How the objects are linked:
jr * tt
jr § jd
jr ^ gh
jr % th
jr & fh
jr ! jp
sd * hr
sd § dh
sd ^ hc
sd % qq
sd & sl
sd ! hb
qh * mh
qh § sc
qh ^ hp
qh % zg
qh & mn
qh ! fs
dr * qm
dr § bp
dr ^ ch
dr % pg
dr & lg
dr ! dn
jb * jr
jb § fm
jb ^ tt
jb % fz
jb & gh
jb ! tp
hb * sc
hb § hc
hb ^ cp
hb % ql
hb & jl
hb ! mh
zm * rj
zm § rc
zm ^ sg
zm % hh
zm & qt
zm ! lf
tq * qq
tq § zz
tq ^ tz
tq % dh
tq & hb
tq ! rt
qj * lb
qj § sm
qj ^ gn
qj % tr
qj & ph
qj ! pq
bz * gj
bz § pg
bz ^ nl
bz % qm
bz & rn
bz ! lg
dh * bm
dh § tq
dh ^ rt
dh % sd
dh & ql
dh ! hc
sl * zg
sl § ql
sl ^ qd
sl % sc
sl & fs
sl ! jl
rt * ql
rt § tz
rt ^ qh
rt % hc
rt & mh
rt ! zg
gj * nl
gj § mf
gj ^ rn
gj % ch
gj & zm
gj ! cd
sc * cp
sc § sl
sc ^ jl
sc % qh
sc & gg
sc ! hp
ff * cz
ff § hh
ff ^ gt
ff % rj
ff & nt
ff ! qt
gt * nt
gt § lf
gt ^ zd
gt % qt
gt & fm
gt ! zh
ht * mm
ht § ds
ht ^ bp
ht % nm
ht & bz
ht ! dr
nj * nz
nj § mn
nj ^ qj
nj % fp
nj & lb
nj ! tr
hz * tr
hz § nz
hz ^ mq
hz % sm
hz & pq
hz ! tj
ds * tm
ds § jq
ds ^ jc
ds % ht
ds & pg
ds ! bp
ql * qh
ql § hb
ql ^ mh
ql % sl
ql & hp
ql ! qd
ch * lg
ch § gj
ch ^ cd
ch % dn
ch & hh
ch ! rc
bp * bz
bp § jc
bp ^ gj
bp % dr
bp & nl
bp ! ch
pc * zh
pc § nt
pc ^ jb
pc % qb
pc & jr
pc ! fz
rn * zm
rn § zt
rn ^ rj
rn % cd
rn & sg
rn ! ct
nl * rn
nl § dn
nl ^ zm
nl % lg
nl & rj
nl ! hh
fm * jd
fm § bf
fm ^ gb
fm % jb
fm & hf
fm ! tt
qd * fs
qd § mh
qd ^ nj
qd % jl
qd & nz
qd ! fp
pg * mf
pg § dr
pg ^ dn
pg % bz
pg & zt
pg ! nl
jg * tj
jg § tr
jg ^ tn
jg % lb
jg & jq
jg ! ph
rj * sg
rj § ff
rj ^ qt
rj % ct
rj & pc
rj ! jf
ng * lc
ng § sr
ng ^ zz
ng % hq
ng & sd
ng ! tq
fz * th
fz § jb
fz ^ tp
fz % jd
fz & jp
fz ! hf
zt * rc
zt § lg
zt ^ ff
zt % rn
zt & cz
zt ! rj
zh * jb
zh § zd
zh ^ jr
zh % bf
zh & tt
zh ! th
hf * hd
hf § tp
hf ^ ng
hf % gh
hf & lc
hf ! hq
mb * sm
mb § fp
mb ^ jg
mb % nz
mb & tj
mb ! lb
cd * hh
cd § rn
cd ^ ct
cd % rc
cd & lf
cd ! cz
zn * dr
zn § mm
zn ^ qm
zn % jc
zn & ch
zn ! mf
dn * zt
dn § ch
dn ^ rc
dn % nl
dn & ff
dn ! zm
rc * ff
rc § cd
rc ^ cz
rc % zm
rc & gt
rc ! sg
hs * dh
hs § cj
hs ^ bm
hs % zz
hs & rt
hs ! hr
ll * ht
ll § ph
ll ^ mm
ll % jq
ll & bp
ll ! zn
tn * jq
tn § pq
tn ^ nm
tn % ph
tn & zn
tn ! tm
fh * hq
fh § hd
fh ^ cj
fh % sr
fh & tq
fh ! hs
jd * gb
jd § fz
jd ^ hf
jd % jr
jd & hd
jd ! gh
tm * jc
tm § nm
tm ^ pg
tm % mm
tm & mf
tm ! bz
mn * mb
mn § gg
mn ^ sm
mn % nj
mn & jg
mn ! qj
jl * gg
jl § qd
jl ^ fp
jl % hp
jl & hz
jl ! mb
lg * cd
lg § nl
lg ^ hh
lg % zt
lg & ct
lg ! ff
hh * ct
hh § zm
hh ^ lf
hh % ff
hh & jf
hh ! gt
qm * ch
qm § bz
qm ^ lg
qm % mf
qm & cd
qm ! zt
lc * zz
lc § bq
lc ^ sd
lc % cj
lc & hr
lc ! qq
sg * qt
sg § cz
sg ^ pc
sg % lf
sg & zh
sg ! qb
sr * bq
sr § fh
sr ^ hs
sr % ng
sr & dh
sr ! zz
tp * jp
tp § tt
tp ^ sr
tp % hf
tp & bq
tp ! ng
cj * tq
cj § lc
cj ^ qq
cj % hs
cj & tz
cj ! bm
tt * gh
tt § gb
tt ^ fh
tt % tp
tt & hq
tt ! sr
sm * jg
sm § hz
sm ^ tj
sm % qj
sm & tn
sm ! gn
bm * rt
bm § qq
bm ^ ql
bm % hr
bm & qh
bm ! sl
qq * tz
qq § sd
qq ^ hb
qq % bm
qq & sc
qq ! ql
lf * jf
lf § sg
lf ^ qb
lf % gt
lf & bf
lf ! zd
gb * hf
gb § th
gb ^ hd
gb % tt
gb & ng
gb ! fh
hc * sl
hc § rt
hc ^ zg
hc % hb
hc & qd
hc ! cp
qt * pc
qt § gt
qt ^ zh
qt % jf
qt & jb
qt ! bf
gh * fh
gh § hf
gh ^ hq
gh % jp
gh & cj
gh ! bq
fs * nj
fs § hp
fs ^ nz
fs % gg
fs & qj
fs ! hz
nt * zd
nt § jf
nt ^ fm
nt % pc
nt & jd
nt ! jb
jp * sr
jp § gh
jp ^ bq
jp % hd
jp & hs
jp ! lc
nm * zn
nm § ht
nm ^ dr
nm % tm
nm & qm
nm ! pg
jc * pg
jc § zn
jc ^ mf
jc % bp
jc & dn
jc ! gj
th * tp
th § jr
th ^ jp
th % gb
th & sr
th ! hd
gn * ph
gn § tj
gn ^ ds
gn % pq
gn & tm
gn ! ht
hr * hc
hr § bm
hr ^ sl
hr % tz
hr & zg
hr ! sc
mm * bp
mm § tm
mm ^ bz
mm % zn
mm & gj
mm ! qm
mf * dn
mf § qm
mf ^ zt
mf % gj
mf & rc
mf ! rn
nz * qj
nz § mb
nz ^ lb
nz % hz
nz & gn
nz ! mq
zg * qd
zg § qh
zg ^ fs
zg % cp
zg & nj
zg ! gg
jq * nm
jq § ll
jq ^ zn
jq % ds
jq & dr
jq ! jc
tj * tn
tj § mq
tj ^ jq
tj % gn
tj & nm
tj ! ds
lb * gn
lb § jg
lb ^ ph
lb % mq
lb & ds
lb ! ll
hq * cj
hq § ng
hq ^ tq
hq % bq
hq & qq
hq ! dh
jf * qb
jf § qt
jf ^ bf
jf % nt
jf & fz
jf ! fm
hp * mn
hp § jl
hp ^ mb
hp % fs
hp & sm
hp ! nz
gg * fp
gg § fs
gg ^ hz
gg % mn
gg & tr
gg ! sm
pq * ll
pq § gn
pq ^ ht
pq % tn
pq & mm
pq ! nm
mh * hp
mh § cp
mh ^ mn
mh % qd
mh & mb
mh ! nj
ph * ds
ph § tn
ph ^ tm
ph % ll
ph & jc
ph ! mm
fp * hz
fp § nj
fp ^ tr
fp % mb
fp & mq
fp ! jg
qb * bf
qb § pc
qb ^ fz
qb % zd
qb & th
qb ! jd
cp * jl
cp § zg
cp ^ gg
cp % mh
cp & fp
cp ! mn
cz * gt
cz § ct
cz ^ nt
cz % sg
cz & zd
cz ! pc
tz * hb
tz § hr
tz ^ sc
tz % rt
tz & cp
tz ! qh
tr * mq
tr § qj
tr ^ pq
tr % jg
tr & ll
tr ! tn
zz * sd
zz § hs
zz ^ hr
zz % tq
zz & hc
zz ! tz
hd * ng
hd § jp
hd ^ lc
hd % fh
hd & zz
hd ! cj
ct * lf
ct § rj
ct ^ jf
ct % cz
ct & qb
ct ! nt
bq * hs
bq § hq
bq ^ dh
bq % lc
bq & bm
bq ! sd
zd * fm
zd § qb
zd ^ jd
zd % zh
zd & gb
zd ! jr
bf * fz
bf § zh
bf ^ th
bf % fm
bf & tp
bf ! gb
mq * pq
mq § lb
mq ^ ll
mq % tj
mq & ht
mq ! jq

The rows follow the links: the fewer symbols apart two objects are, the more alike their rows tend to be.

Each row is also shifted at random along 9 hidden directions that mean nothing.

Some objects, each with a row of numbers:
qd	[  50,  -20,  -15,    0,   -6,   -8,  -10,  -43,   15,   16,    0,   -8,   -1,   28,  -17,   -6,   35,   -2,   25,  -22,   10,   20,   15,    8,   25,   -3,   -6,   21,  -13,   40,   13,    5,  -14,  -20,  -22,   -1,  -25,  -11,   29,   23,    6,   35,    6,  -34,   23,   29,    8,   12,  -17,    2,   15,   14,    8,  -25,   24,   29,   -7,  -81,  -19,   24,   28]
lg	[ -45,   23,    9,    2,   23,   -5,    6,   -5,  -11,   11,   -3,   -4,    8,  -28,  -11,  -47,  -15,   20,   12,   -6,   -6,  -36,   -5,   25,  -16,   -8,   -5,   13,   12,  -61,  -14,  -34,  -11,   -7,    7,   30,   18,  -37,    2,  -27,   -3,   37,    7,   17,    9,    2,  -18,  -13,    8,   11,  -18,   14,  -11,   16,  -27,  -28,    3,  -38,   22,   17,  -13]
qh	[ -11,   10,   -6,  -21,    2,  -15,   51,   40,  -32,   -1,   28,  -28,  -27,   -9,  -31,  -14,   14,    8,   19,  -23,   12,    2,   43,    3,  -46,  -29,   23,   21,    3,  -47,   25,  -19,   30,    5,    1,   87,  -17,   14,   14,  -12,   30,   42,   43,   58,   22,   -2,  -74,   18,  -16,   12,   20,   29,  -54,   66,   -2,   -2,  -11,   -7,  -11,    1,   13]
mh	[ 128,   31,  -18,  -23,  -10,  -37,  -17,  -34,   66,    2,   25,  -29,   -2,  -11,  -27,   -5,   96,  -34,   29,  -20,   30,    7,   -3,   41,   41,  -43,    8,   19,    9,   54,   16,   -7,  -13,    5,   11,   29,   -9,   39,   56,   10,   22,  107,   25,   35,   21,   48,   19,   18,  -17,   37,  -14,    2,   25,   11,    5,  -11,   -4,  -76,   21,  -10,   17]
dn	[  44,  -13,    2,   29,   24,   22,   19,  -32,   11,  -10,  -26,    5,   12,    3,  -26,   19,   16,  -15,   -5,   -4,   -7,  -14,   63,  -13,   24,   24,  -16,   10,  -33,   44,  -23,  -11,   39,  -38,    5,   -4,    2,   25,   11,   -7,   -7,   41,   -2,   42,   19,    9,   10,  -30,    6,   31,   -2,  -16,  -28,    5,   -7,   12,  -11,   51,   -8,   30,   -2]
dh	[-114,   48,   -2,  -39,  -23,  -28,   -9,   24,    4,   -8,   36,  -15,  -17,  -27,    3,  -28,  -19,   -5,  -11,   10,   14,    8,  -46,   24,   -7,  -37,   26,  -14,   27,  -31,   15,    7,  -18,   48,    8,    2,   12,    6,  -12,    2,   14,  -10,    9,   11,  -19,  -13,    9,   29,    4,    5,   -5,    6,   12,   18,    0,  -35,    9,    8,   24,  -52,   -8]
tp	[  69,   18,   11,  -22,   -3,    3,   12,    3,    7,   -8,   25,    0,    6,  -29,  -31,  -32,  -53,  -21,  -21,   10,   -7,    6,   -8,    0,  -12,   -1,   23,  -11,   19,  -36,   -5,    3,   38,   21,   21,   -1,   26,    0,  -23,   -7,  -11,   -3,   16,  102,   -8,  -21,  -14,   15,   19,    5,    0,   -4,  -26,   34,    2,  -34,   -3,   91,   -1,  -31,  -22]
cz	[  12,  -49,   19,   25,    9,   36,   16,   27,  -35,    4,  -21,   23,    7,   13,    6,   10,    3,    2,  -19,    1,  -32,   -2,   13,  -35,  -23,   43,  -18,   -5,  -21,  -22,  -17,    4,   24,  -17,   -4,  -18,    8,   -5,  -16,   -2,  -25,   28,   -9,  -25,  -11,   -9,  -30,  -18,   16,  -19,    9,    1,    2,   -7,    2,    9,  -22,   64,  -23,   30,  -18]
jb	[  -6,   37,   13,  -22,  -11,   -6,  -26,    1,   36,    0,   19,    3,   -2,  -47,   -5,    7,   68,    4,   41,   10,   -3,  -10,   -9,   34,    8,  -10,    5,    7,   19,  -27,  -17,  -12,  -13,   13,   33,   49,   38,   35,   23,   -6,  -12,  111,   26,    7,    5,   31,   -1,   11,   14,   30,  -21,    5,   13,  -12,  -13,  -45,   20,  -26,   22,  -14,  -36]
qq	[ -99,   -2,   -5,  -17,   -6,   -4,   14,   -5,   23,  -17,   22,   -7,   -5,   -2,  -35,    0,   15,   -7,   22,  -13,    7,   22,   16,  -11,   -7,   -5,   14,   10,    4,  -18,   13,    6,   17,    0,    7,    4,   -3,  -22,   21,   11,    2,   12,   13,   76,   13,  -12,   -3,   21,   -6,    8,   16,   19,  -14,   31,   21,    3,   -1,  -10,  -17,  -19,   11]
tt	[   1,   13,   11,  -16,   -9,    6,  -13,  -15,   19,  -32,   16,    1,    6,  -27,  -36,   -8,   14,  -16,   13,    4,   -7,    7,   20,   -5,    7,    8,   11,   11,    0,   -9,  -18,   -2,   23,   -2,   14,    7,   26,   35,   12,    6,  -17,   67,   12,   22,   18,   -6,   -8,   15,   18,   28,   -2,   15,  -37,  -20,    8,  -28,    3,   14,   -9,  -21,  -24]
zn	[  33,  -22,   -6,   19,   31,   -4,    7,   -5,   42,   15,  -11,   -5,   27,    7,  -19,   -2,   44,   10,   33,  -24,    8,  -24,  -13,   -4,  -18,   -7,  -22,    5,   19,  -83,    2,  -21,   10,  -24,    8,    3,    4,  -80,   20,  -23,   -5,   72,    3,  119,    1,    6,   -5,  -23,  -13,  -14,  -19,    6,   37,   41,   -8,    8,   12,   -1,    2,   27,   14]
rn	[ -66,   -4,   11,   17,    7,   10,  -11,    6,  -23,   18,  -19,   14,   10,    0,   21,  -12,  -36,   29,  -15,   11,  -11,  -20,  -27,    2,   -7,   14,  -20,  -20,   -4,  -66,  -18,   -1,  -11,    1,   -8,  -35,   22,  -44,  -41,  -13,  -15,   15,  -16,  -30,  -28,   -6,   16,  -23,   12,  -15,  -13,  -12,   32,  -20,   -9,   -8,   17,   70,   10,   15,  -17]
gt	[ -37,   39,   13,  -12,   14,    0,    7,   16,   13,  -16,   11,    6,   -3,  -51,   -7,   -2,    0,   28,   37,   11,   -6,  -25,    4,   13,  -25,   -5,   11,   10,   28,  -71,  -15,  -26,   -4,    5,   37,   51,   34,  -22,    9,  -26,   -8,    0,   14,   70,   10,  -14,  -12,   -1,   11,   20,  -15,   13,  -25,   34,  -27,  -38,   24,  -31,   20,  -20,  -28]
cj	[ 173,    8,    3,  -26,  -15,   -5,    0,  -21,   13,   47,   29,   -2,   -1,  -12,  -18,  -34,  -46,   -7,   -3,    3,    1,   22,  -27,   31,    4,   -8,   19,  -13,   21,  -22,   11,   14,   13,   26,   10,    9,   15,  -30,  -29,    6,   -6,    4,   29,   80,  -15,   22,   -1,   26,    5,  -10,    7,  -17,   21,   25,   18,  -16,    7,   63,   -8,   -6,   -7]
sg	[   1,  -23,   17,   15,   11,   27,   16,   27,  -33,   -5,   -9,   14,    8,   -4,  -13,    0,  -23,   20,   -7,    2,  -19,  -12,   21,  -28,  -33,   28,  -11,  -10,  -12,  -94,  -22,   -4,   40,  -11,   -1,   -7,   25,  -22,  -34,  -14,  -23,   63,    3,   31,  -12,  -22,  -31,  -16,   18,   -4,    4,    3,  -16,    3,    0,   -7,    8,  126,  -17,   14,  -26]
bp	[ -16,   -5,  -10,   28,   16,    8,    7,   18,   41,  -42,  -27,    1,    4,   -1,   17,  103,   87,  -24,   15,    8,   12,  -16,   58,  -28,   16,    6,  -10,    5,  -15,   95,   -9,   -6,   27,  -26,   25,   31,  -13,   97,   41,  -11,   12,   -7,   -8,   24,   16,    9,    8,  -29,  -13,   25,  -19,  -26,  -23,    5,  -23,   24,    5,    2,    6,    0,    7]
qt	[  44,   31,   14,  -10,    6,    5,    5,   11,   14,  -12,    5,    7,   -7,  -44,    8,   13,   24,   -8,   17,   16,  -15,  -15,   11,   16,   -2,    2,   14,   15,   19,   44,  -13,  -19,   -9,    4,   40,   62,   17,   48,   30,  -14,   -4,  -39,   11,   11,   19,    8,  -17,    2,   12,   20,  -14,    2,  -30,   20,  -30,  -30,   -9,  -84,   19,  -13,  -26]
hd	[ 104,   16,    3,  -14,  -20,   12,  -15,  -15,   23,  -16,   10,   14,  -10,  -22,    2,   59,  -12,   11,   31,   26,    3,   21,   34,   -2,   17,   15,   18,   -5,    4,   31,  -12,   18,   16,    6,   23,   25,   19,   48,  -11,   11,   -9,  -39,   14,   22,    7,    5,   18,   16,    7,   18,    8,  -21,  -32,  -27,   11,   -4,   39,   40,  -14,  -26,  -17]
qj	[  96,  -28,  -11,    7,    6,   -9,   16,   32,  -21,   14,   -3,  -14,   -4,   25,   14,   27,   24,    0,   11,  -13,   12,   -3,   18,  -11,  -28,  -12,    0,   10,    4,    9,   19,   -8,   15,   -9,  -11,   57,  -32,   32,    7,   -6,   19,    1,   16,  -13,   11,   15,  -57,   -3,  -22,  -22,    4,    4,  -19,    8,   -5,   29,   -5,  -19,  -16,   25,   23]
sr	[ -90,   17,    7,  -12,  -16,    7,   23,   25,    7,  -40,   20,   -4,  -26,  -16,  -25,   -2,   62,  -27,  -29,   -5,   -9,   20,   12,  -12,   13,    3,    3,   -7,  -33,    5,    0,   17,   11,   16,   10,  -48,   11,   20,   21,   17,    4,   93,   -4,   15,  -14,  -17,   32,   13,   13,   41,   16,   11,   26,   38,   17,  -19,  -35,   62,   11,  -34,  -14]
ds	[  32,  -36,   -7,   24,   28,    4,   40,    3,   10,   18,  -15,  -12,   13,   24,  -15,    0,   39,  -42,  -20,  -24,   -1,  -10,   23,   -9,   -3,    0,  -10,   11,   -9,   53,   12,  -13,   36,  -24,    0,   18,  -30,   11,   26,  -11,   10,   21,    7,   71,   10,   19,  -31,  -22,  -14,   -6,   -2,   -9,    3,   58,   -9,   25,  -45,    4,   -7,   40,   25]
jg	[ -70,   46,  -20,   -9,   20,  -30,    5,  -39,   13,  -43,    3,  -28,    9,  -10,  -38,  -36,  -51,   10,   15,  -14,   33,  -20,   26,    5,    5,  -37,   12,   19,   10,  -30,    3,  -26,    4,  -14,  -10,   -1,   -9,  -33,   14,  -16,   24,  -37,   -6,   68,   31,  -37,   17,   -1,  -13,   31,   -8,   22,  -62,   15,   -7,   -3,   25,  -47,   14,  -25,   26]
hs	[ -72,   51,   -2,  -33,  -34,  -23,  -33,    4,   20,  -18,   30,  -13,  -15,  -29,  -12,    7,   29,   17,   19,    9,   25,    9,  -13,   24,   16,  -28,    9,  -18,   -3,  -76,   -6,   14,   -5,   33,    1,  -12,   34,   21,  -19,    8,    6,  141,   18,   -3,  -20,    5,   39,   21,    6,   37,   -7,   -4,   26,  -31,   16,  -36,   50,  106,   20,  -46,  -23]
hp	[ -43,    9,  -23,    1,   -9,  -19,  -24,  -54,   71,  -29,    3,  -20,   10,   19,  -46,   16,   86,  -19,   19,  -24,   36,   14,   19,   -1,   59,  -20,  -18,    1,  -32,   -1,   -1,   14,    9,  -16,  -14,  -71,   -1,   -6,   30,   21,    9,  167,   -6,   48,    4,   12,   79,    0,  -13,   46,   -4,   -3,   45,  -23,   35,   14,   22,   61,    3,  -12,   23]

Start here and follow the symbols in turn, left to right. Where do you end up?
Answers are names.
[ -55,   19,    5,  -15,    0,   11,   27,  -19,   26,  -39,   20,    1,  -13,  -25,  -49,  -11,   18,  -15,    9,   -7,   -8,   18,   36,   -9,   10,    8,   15,   15,  -12,    6,   -4,    1,   17,   -4,   22,  -13,   12,  -16,   33,   10,   -4,   14,    5,   84,   19,  -22,   23,   18,   10,   40,   19,   21,  -25,   47,   15,  -14,  -17,  -16,   -4,  -28,   -6]
& § % ^ ^ & * ! % &: ds
[ -83,   35,   16,  -29,    1,  -10,    2,    2,   19,  -10,   29,   -4,    2,  -44,  -29,  -67,   16,  -22,    1,   -6,  -16,   -9,  -35,   24,   -9,  -14,   14,   13,   26,  -34,   -5,  -18,  -14,   19,   26,   12,   26,  -17,   30,   -8,  -10,   45,   12,   44,    7,   -8,  -14,   19,   20,   18,  -11,   30,    1,   37,  -11,  -53,  -27,  -72,   23,  -25,  -25]
^ § ! * ^ § ^: hc
[  65,    8,   -2,  -31,  -31,  -23,  -22,   62,  -18,   32,   27,   -3,  -20,   -6,   55,   24,    4,   23,   22,   16,    9,   13,  -58,   21,  -39,  -29,   21,  -14,   45,  -27,   29,    9,  -36,   46,    6,   68,   -6,   27,  -18,    1,   13,  -50,   22,  -62,  -20,   19,  -46,   29,  -12,  -43,   -2,    2,   24,  -12,   -7,   -9,   24,  -48,    3,  -20,   -4]
^ § § * ! * & * % % ^: nm
[  63,    9,    6,    9,    1,   20,  -34,  -31,   51,  -30,  -17,   24,    9,  -26,    8,   86,   50,   15,   60,   25,   -2,   -4,   50,   -8,   31,   28,   -5,   11,   -1,   50,  -33,   -3,    2,  -27,   32,   34,   24,   58,   24,    1,  -21,    0,    1,   -4,   26,   18,   27,   -9,    7,   30,  -13,  -17,  -32,  -55,   -8,   -1,   45,  -32,   -5,   -3,  -23]
§ § ^ § * * ^ ! & ^: hr
[  17,  -13,    5,  -10,  -17,   14,   10,   -8,   -2,   26,   12,   15,  -18,    7,    6,   -5,  -13,   -4,  -11,    6,  -17,   35,  -17,    6,   11,   19,    7,   -7,   -5,   40,   13,   26,  -16,   15,    5,  -25,   -4,  -30,   -3,   24,   -6,  -63,   -2,   -4,  -13,    8,   22,   21,    4,  -13,   27,   -7,   33,   19,   22,    9,  -21,  -18,  -10,   -3,    1]
& § ^ § § * * §: qh
[  40,  -18,  -18,    7,  -14,    3,  -14,  -19,   10,   28,  -10,    7,   -7,   32,   31,   66,  -30,   26,   20,   13,   20,   26,   11,   -3,   17,    5,    0,  -16,   -2,   39,   16,   30,   -4,   -1,  -10,   -5,  -21,   -7,  -28,   16,    9,  -94,   -2,   -5,  -10,   17,   33,    4,  -21,  -25,   15,  -36,   17,  -27,   21,   46,   42,   34,  -21,    7,   26]
! * § * ^ * % ^ & &: hh
[  11,  -39,   22,    5,  -16,   27,  -11,    9,  -34,   23,   -3,   23,    2,   10,    9,  -11,   -2,    0,  -15,    6,  -33,   15,  -14,  -10,   -7,   37,  -10,   -6,  -14,   -9,  -12,   16,    0,    1,  -10,  -16,   13,    5,  -20,   16,  -30,   38,    1,  -82,  -13,   14,  -25,    5,   20,  -23,   13,    4,   18,  -41,   14,   -3,  -19,   29,  -24,   23,  -25]
§ ! * § ^ § ^: tq
[  67,   -5,   11,  -12,  -12,    8,  -31,  -63,   13,  -17,   10,   10,   11,   -3,  -40,  -57,    7,   -9,   17,  -12,  -20,   21,   -2,    2,   30,   21,   -2,   28,  -10,   14,  -15,    1,  -24,  -17,  -12,  -39,   13,  -25,   33,   29,  -29,   45,   -8,  -64,   32,    0,   15,   25,   17,   15,   12,   42,  -12,  -57,   28,  -11,  -19, -116,  -18,    1,   -9]
% & ^ § & ^ % & %: tr
[  30,  -11,   -6,  -14,  -14,   -2,    9,    8,    7,    5,   17,   -2,   -4,   12,   -1,    3,  -37,  -20,  -19,    4,    4,   30,  -17,  -10,   -5,   -4,   17,  -15,   13,   20,   21,   23,   15,   21,    2,  -16,  -12,   -7,  -14,   14,    5,  -77,    3,   51,  -14,  -15,    1,   19,   -4,  -24,   16,  -10,    4,   26,   19,   11,   -7,   37,  -15,  -23,   12]
* * * ^ * * §: mb
[  53,    4,   10,  -19,  -21,    7,   14,   42,    0,   19,   20,    9,  -33,  -18,   23,   34,   55,    2,   15,   11,  -12,   21,   -5,   14,  -12,    3,   15,   -1,    6,   28,   13,   12,  -15,   25,   27,   47,    3,   29,   15,   11,    4,   -6,   21,  -13,   -9,   25,  -15,   22,    1,   -1,   14,   -3,   26,   33,    0,   -9,  -13,  -33,    3,   -9,  -14]
* § § & * % § *: hb
[  27,  -36,  -12,   14,    4,   -9,   12,   14,   -3,    6,   -4,  -13,   10,   44,  -12,  -20,   25,  -14,  -30,  -27,    9,    7,  -29,  -22,   -8,   -9,  -21,  -13,  -16,  -45,   19,   11,    7,   -2,  -31,  -67,  -21,  -55,   -5,    6,    8,   70,  -17,   20,  -25,  -13,    9,  -10,  -13,  -22,    6,    8,   58,   20,   19,   25,  -20,   62,   -5,   13,   29]
* & * ! % * % ^ *: hh
[-122,   39,   -8,  -30,   -8,  -23,   18,   14,   -4,  -52,   29,  -27,  -13,  -16,  -35,  -31,  -21,  -25,  -17,   -7,   18,    6,   14,   -8,   -9,  -33,   29,    7,    3,   -6,   14,   -3,   19,   20,   -1,    0,   -5,   28,   12,    1,   23,  -12,    4,   43,   13,  -41,   -9,   24,   -1,   27,    7,   26,  -53,   33,    5,  -19,  -13,    2,    7,  -51,    9]
^ § * % ^ & % * % % %: ph
[  54,   16,   -2,   17,   25,    2,    2,  -51,   29,   -5,  -16,    1,   22,   -9,  -24,  -30,  -27,  -10,  -15,   -3,    2,  -22,    5,   10,   32,    5,  -13,   -1,   -7,    3,  -19,  -12,    6,  -20,    5,  -48,   13,  -43,    1,  -12,   -7,    6,  -17,   67,    1,   -8,   52,  -24,    9,   24,  -17,  -14,    8,   14,   -8,   -8,    1,   27,   18,    4,    1]
% % ^ § % * § &: nt
[ -13,  -12,   11,   10,   16,   33,    1, -107,   12,  -20,  -11,   18,   23,   -5,  -71,  -45,  -68,   -1,   16,   -6,  -21,   11,   68,  -12,   38,   48,    0,   32,  -25,   26,  -35,   -6,   31,  -51,   -3,  -34,   19,  -41,    8,   13,  -36,  -17,   -4,   47,   49,  -13,   24,    2,   22,   33,   21,   17,  -75,  -32,   25,    4,   -3,  -24,  -36,   20,   -7]
! § * ! % ^ § *: sd
